Below is a small trained network, with its code and all its weights. Each question gives an input and a class and asks what happens when units are switched off, that is, made to give their printed mean instead of their output.

import numpy as np


def w(rows, s, z=0):
    codes = np.array(rows[::2]) - 128.0
    scale = np.full(codes.shape[1], s)
    scale[-1] = z or s
    return codes * scale


def norm(h):
    return h / np.sqrt((h * h).mean(-1, keepdims=True) + 1e-5)


def f(y):
    return y / 2 * (1 + np.tanh(0.7978845608 * (y + 0.044715 * y**3)))


def log_softmax(a):
    a = a - a.max(-1, keepdims=True)
    return a - np.log(np.exp(a).sum(-1, keepdims=True))


def net(x, mask):
    res = np.array(x, float).reshape(1, 6) / 4 @ E
    u = 0
    for l in range(4):
        y = f(norm(res) @ A[l][:, :-1].T + A[l][:, -1])
        res = res + np.where(mask[u : u + 9], y, B[l][:, -1]) @ B[l][:, :-1]
        u += 9
    return log_softmax(norm(res)[-1] @ U[:, :-1].T + U[:, -1])


A, B = {}, {}
E = w([
[122,119,133,143,114,130],'x0',
[127,121,133,130,128,140],'x1',
[127,127,129,130,127,129],'x2',
[67,117,47,83,90,179],'x3',
[95,62,177,64,102,74],'x4',
[4,137,147,172,228,97],'x5',
],0.012)
A[0] = w([
[34,167,143,175,197,108,34],'L0N1',
[61,102,188,82,125,96,68],'L0N2',
[142,145,215,187,176,87,44],'L0N3',
[72,103,170,82,114,90,2],'L0N4',
[100,116,145,88,118,80,16],'L0N5',
[107,202,62,237,182,163,3],'L0N6',
[63,118,122,130,183,140,48],'L0N7',
[3,123,43,108,106,171,32],'L0N8',
[150,132,196,167,179,113,49],'L0N9',
],0.017,0.0039)
B[0] = w([
[93,109,100,226,14,67,229],'L0N1',
[202,36,117,170,184,188,198],'L0N2',
[122,206,132,47,173,55,206],'L0N3',
[183,50,102,121,181,219,180],'L0N4',
[180,103,114,120,173,183,158],'L0N5',
[236,27,122,141,212,254,223],'L0N6',
[50,137,154,178,76,111,185],'L0N7',
[84,235,99,10,199,55,250],'L0N8',
[110,193,134,66,179,84,183],'L0N9',
],0.022,0.012)
A[1] = w([
[102,122,173,141,160,247,52],'L1N1',
[130,176,122,157,115,155,99],'L1N2',
[70,96,118,187,88,100,5],'L1N3',
[113,151,107,141,67,86,92],'L1N4',
[54,118,159,190,88,114,32],'L1N5',
[186,119,106,105,58,168,125],'L1N6',
[63,155,213,155,57,177,70],'L1N7',
[151,188,161,112,1,138,83],'L1N8',
[84,56,185,77,128,108,90],'L1N9',
],0.019,0.0026)
B[1] = w([
[226,139,133,166,85,136,209],'L1N1',
[104,72,169,83,168,134,123],'L1N2',
[120,161,163,190,23,145,177],'L1N3',
[254,130,127,154,111,157,178],'L1N4',
[97,140,192,202,88,160,164],'L1N5',
[57,96,106,198,63,108,254],'L1N6',
[150,236,128,67,193,99,123],'L1N7',
[144,92,99,160,41,47,227],'L1N8',
[211,177,128,163,203,176,148],'L1N9',
],0.017,0.0062)
A[2] = w([
[90,222,99,5,88,108,19],'L2N1',
[100,177,127,89,103,136,3],'L2N2',
[110,184,165,74,150,148,8],'L2N3',
[140,181,135,92,142,163,66],'L2N4',
[118,208,185,51,96,124,41],'L2N5',
[107,207,164,88,152,173,30],'L2N6',
[102,130,113,96,102,88,73],'L2N7',
[97,240,92,22,161,32,44],'L2N8',
[90,144,171,111,134,125,35],'L2N9',
],0.019,0.0027)
B[2] = w([
[28,182,108,83,127,195,201],'L2N1',
[135,151,134,135,138,143,141],'L2N2',
[72,133,97,127,144,106,156],'L2N3',
[116,114,128,146,112,105,152],'L2N4',
[104,130,66,139,251,73,161],'L2N5',
[93,146,132,107,115,128,154],'L2N6',
[170,138,76,152,172,142,150],'L2N7',
[100,242,136,11,45,136,252],'L2N8',
[122,113,98,132,168,114,129],'L2N9',
],0.026,0.019)
A[3] = w([
[165,141,143,120,87,142,192],'L3N1',
[106,128,125,59,96,153,2],'L3N2',
[153,61,141,101,178,195,95],'L3N3',
[97,6,185,54,137,130,138],'L3N4',
[90,93,102,176,96,62,132],'L3N5',
[181,197,185,78,152,4,108],'L3N6',
[31,133,141,191,180,125,115],'L3N7',
[57,108,136,176,111,98,93],'L3N8',
[111,125,172,159,96,116,89],'L3N9',
],0.022,0.0025)
B[3] = w([
[84,137,146,127,244,44,167],'L3N1',
[31,97,184,201,185,173,227],'L3N2',
[239,131,109,166,155,146,235],'L3N3',
[211,200,77,200,162,155,156],'L3N4',
[111,109,245,100,100,86,225],'L3N5',
[4,140,76,104,117,235,255],'L3N6',
[176,114,153,47,56,55,160],'L3N7',
[136,95,143,142,93,64,183],'L3N8',
[137,144,88,124,117,47,163],'L3N9',
],0.022,0.01)
U = w([
[8,219,127,53,135,188,254],'0',
[110,116,203,149,43,52,22],'1',
[237,122,118,158,197,219,63],'2',
],0.013,0.00031)

Each question gives the input, the list of numbers given to net, and the class t.
The units are the neurons (one row each of A and B). Each row of codes is followed by its name. A weight is (code - 128) times the scale printed after its matrix; where a second scale follows, it is the last column's (A, B and U).
mask holds one flag per neuron, layer by layer. A switched-off neuron (its flag False) gives its mean, the last column of its row in B, instead of its output. The means were averaged over made-up inputs and are rounded, as every weight is.
A unit's drop is (log p(t) with every unit on - log p(t) with that unit switched off) / (log p(t) with every unit on - log p(t) with every unit switched off).
most important unit: the unit with the biggest drop
top k neurons: the k neurons with the biggest drops, biggest first
k most important neurons of layer l: the k neurons of layer l with the biggest drops, biggest first
drop of u: that unit's drop, to one decimal
input [-6,4,2,-5,7,0], class 2: top 2 neurons	L0N2, L0N8
input [-5,-7,-3,5,3,8], class 1: most important unit	L0N1
input [-3,-5,-8,-6,6,-7], class 1: top 3 neurons	L0N3, L0N8, L0N6
input [2,-8,3,2,3,4], class 1: top 2 neurons	L0N1, L0N6
input [-7,-2,8,-5,8,7], class 2: top 3 neurons	L0N2, L0N4, L0N8
input [4,1,-2,-2,7,7], class 1: 3 most important neurons of layer 0	L0N1, L0N6, L0N7
input [3,-4,8,3,-5,-7], class 1: top 2 neurons	L0N8, L0N6
input [-2,-4,6,-1,5,-6], class 1: top 2 neurons	L0N8, L0N6
input [-2,-4,-5,-4,6,6], class 1: 2 most important neurons of layer 0	L0N1, L0N8
input [-5,-6,-7,5,8,-6], class 2: 2 most important neurons of layer 0	L0N8, L0N1
input [-4,-5,5,-1,-3,-3], class 1: 2 most important neurons of layer 0	L0N8, L0N3
input [-2,-1,1,-5,-8,-5], class 2: top 2 neurons	L0N8, L2N8
input [3,6,2,-4,-2,-6], class 1: top 2 neurons	L0N8, L0N6
input [6,3,7,7,-8,-5], class 2: most important neuron of layer 2	L2N8
input [-6,0,7,7,8,1], class 2: drop of L0N2	0.9
input [-2,6,-3,5,8,-3], class 2: drop of L0N4	0.0
input [-1,-4,-1,-4,-4,7], class 1: drop of L0N1	1.2
